Below are the code and all the weights of a small trained network. Each question names an input and a class and asks about switching units off, where a switched-off unit gives its printed mean instead of its output.

import numpy as np


def w(rows, s, z=0):
    codes = np.array(rows[::2]) - 128.0
    scale = np.full(codes.shape[1], s)
    scale[-1] = z or s
    return codes * scale


def f(y):
    return y / 2 * (1 + np.tanh(0.7978845608 * (y + 0.044715 * y**3)))


def log_softmax(a):
    a = a - a.max(-1, keepdims=True)
    return a - np.log(np.exp(a).sum(-1, keepdims=True))


def net(x, mask):
    res = np.array(x, float).reshape(1, 8) / 4 @ E
    y = f(res @ A[0][:, :-1].T + A[0][:, -1])
    res = res + np.where(mask, y, B[0][:, -1]) @ B[0][:, :-1]
    return log_softmax(res[-1] @ U[:, :-1].T + U[:, -1])


A, B = {}, {}
E = w([
[76,168,231,124],'x0',
[127,128,129,127],'x1',
[128,129,130,128],'x2',
[222,127,194,61],'x3',
[128,129,128,127],'x4',
[78,129,91,26],'x5',
[126,127,129,128],'x6',
[144,254,93,127],'x7',
],0.0089)
A[0] = w([
[96,146,54,184,137],'N1',
[172,142,147,202,110],'N2',
[192,155,170,102,140],'N3',
[126,59,149,122,151],'N4',
[144,137,182,107,133],'N5',
[90,177,109,149,115],'N6',
[177,137,145,79,77],'N7',
[101,74,168,124,153],'N8',
[88,81,123,71,70],'N9',
[72,149,98,163,112],'N10',
[107,144,184,148,133],'N11',
[102,139,119,160,105],'N12',
[111,21,150,141,2],'N13',
[78,115,132,61,106],'N14',
[89,132,112,161,91],'N15',
[117,234,151,124,60],'N16',
[206,130,180,253,76],'N17',
[90,131,116,79,69],'N18',
[97,119,121,64,79],'N19',
[131,54,118,127,90],'N20',
[176,232,61,133,79],'N21',
[141,131,135,67,55],'N22',
[46,69,128,171,87],'N23',
[76,155,197,143,126],'N24',
[105,148,67,32,87],'N25',
[79,131,200,121,102],'N26',
[75,154,95,158,104],'N27',
[204,154,147,87,98],'N28',
[91,137,109,56,88],'N29',
[62,166,225,87,83],'N30',
[164,100,146,112,188],'N31',
[151,133,140,115,82],'N32',
[138,55,170,113,72],'N33',
[102,149,123,26,141],'N34',
[150,123,144,148,100],'N35',
[92,128,106,104,70],'N36',
[85,150,104,158,98],'N37',
[202,83,69,114,144],'N38',
[178,130,151,96,100],'N39',
],0.012,0.0052)
B[0] = w([
[79,95,126,103,245],'N1',
[172,64,149,176,192],'N2',
[80,121,137,58,207],'N3',
[83,217,127,121,210],'N4',
[124,98,117,89,174],'N5',
[90,144,136,107,181],'N6',
[61,80,159,112,168],'N7',
[130,210,90,124,201],'N8',
[156,153,157,174,183],'N9',
[100,91,161,78,196],'N10',
[187,114,71,144,172],'N11',
[128,127,150,109,146],'N12',
[141,255,149,154,204],'N13',
[195,109,139,159,189],'N14',
[105,91,174,90,156],'N15',
[150,205,105,121,199],'N16',
[190,99,164,170,254],'N17',
[161,113,151,144,156],'N18',
[149,120,163,171,168],'N19',
[150,212,92,116,189],'N20',
[150,242,123,121,253],'N21',
[118,102,153,128,146],'N22',
[78,140,171,79,213],'N23',
[126,105,61,115,196],'N24',
[169,103,152,199,240],'N25',
[182,113,15,128,183],'N26',
[101,93,158,92,191],'N27',
[76,88,174,44,198],'N28',
[170,89,165,203,188],'N29',
[144,90,68,116,220],'N30',
[103,134,119,96,197],'N31',
[102,127,176,110,125],'N32',
[97,177,167,115,195],'N33',
[159,132,149,180,230],'N34',
[124,125,147,142,133],'N35',
[138,92,158,141,145],'N36',
[97,88,192,81,170],'N37',
[110,86,49,110,248],'N38',
[65,97,151,97,169],'N39',
],0.0084,0.0062)
U = w([
[115,201,110,131,141],'0',
[74,92,147,91,63],'1',
[156,99,141,193,67],'2',
[130,102,9,122,105],'3',
[117,127,94,133,255],'4',
],0.016,0.0077)

Each question gives the input, the list of numbers given to net, and the class t.
The units are the neurons (one row each of A and B). Each row of codes is followed by its name. A weight is (code - 128) times the scale printed after its matrix; where a second scale follows, it is the last column's (A, B and U).
mask holds one flag per neuron, in row order. A switched-off neuron (its flag False) gives its mean, the last column of its row in B, instead of its output. The means were averaged over made-up inputs and are rounded, as every weight is.
A unit's drop is (log p(t) with every unit on - log p(t) with that unit switched off) / (log p(t) with every unit on - log p(t) with every unit switched off).
The circuit of an input: a set's keep is (log p(t) with only the set's units on - log p(t) with every unit switched off) / (log p(t) with every unit on - log p(t) with every unit switched off). Starting from the 12 units with the biggest drops (on a tie, the unit counted first), units are removed one at a time, each time the one whose removal leaves the highest keep (on an exact tie, the one counted first), for as long as the keep stays at least 0.8.
units of the circuit, in order: the units of the circuit, biggest drop first
k most important neurons: the k neurons with the biggest drops, biggest first
drop of u: that unit's drop, to one decimal
input [-4,-4,1,2,6,-6,-1,-7], class 0: units of the circuit, in order : [N13; N4]
input [5,-4,-4,6,7,-8,2,4], class 2: units of the circuit, in order : [N17]
input [-2,-2,7,8,-3,0,2,6], class 1: units of the circuit, in order : [N28; N7]
input [-2,4,2,-5,1,7,-5,6], class 2: units of the circuit, in order : [N25; N29; N34]
input [7,-6,4,5,8,3,2,3], class 3: 2 most important neurons : [N30; N26]
input [-4,-8,3,7,-8,6,7,-8], class 0: units of the circuit, in order : [N13; N4]
input [3,-3,7,6,-7,7,-6,-4], class 2: 3 most important neurons : [N34; N14; N29]
input [8,7,4,6,1,5,-8,5], class 3: units of the circuit, in order : [N30; N26]
input [-6,-1,5,-7,-5,6,-1,-5], class 1: 2 most important neurons : [N23; N1]
input [-3,-2,7,-8,-7,-3,6,-8], class 0: units of the circuit, in order : [N13; N20]
input [7,-4,0,0,8,4,3,-6], class 3: units of the circuit, in order : [N26; N30]
input [7,-3,0,7,3,-2,-1,0], class 1: 2 most important neurons : [N28; N3]
input [8,5,-1,1,2,6,3,4], class 3: 3 most important neurons : [N30; N26; N24]
input [3,-2,-4,8,-1,-4,3,-6], class 1: units of the circuit, in order : [N3]
input [-4,2,-3,2,-8,-6,-3,-7], class 0: units of the circuit, in order : [N13; N4]
input [5,8,0,3,-7,2,5,-4], class 3: 2 most important neurons : [N26; N30]
input [-1,3,0,7,7,4,-2,5], class 1: 2 most important neurons : [N28; N7]
input [6,3,-4,-8,6,-3,6,-3], class 1: drop of N37 : 0.1
input [7,-1,3,-7,0,-6,-2,1], class 1: drop of N10 : 0.3
input [-6,-3,3,-6,2,6,1,-2], class 1: drop of N1 : 0.2
input [6,-3,-4,-5,7,7,-1,3], class 2: most important neuron : [N29]
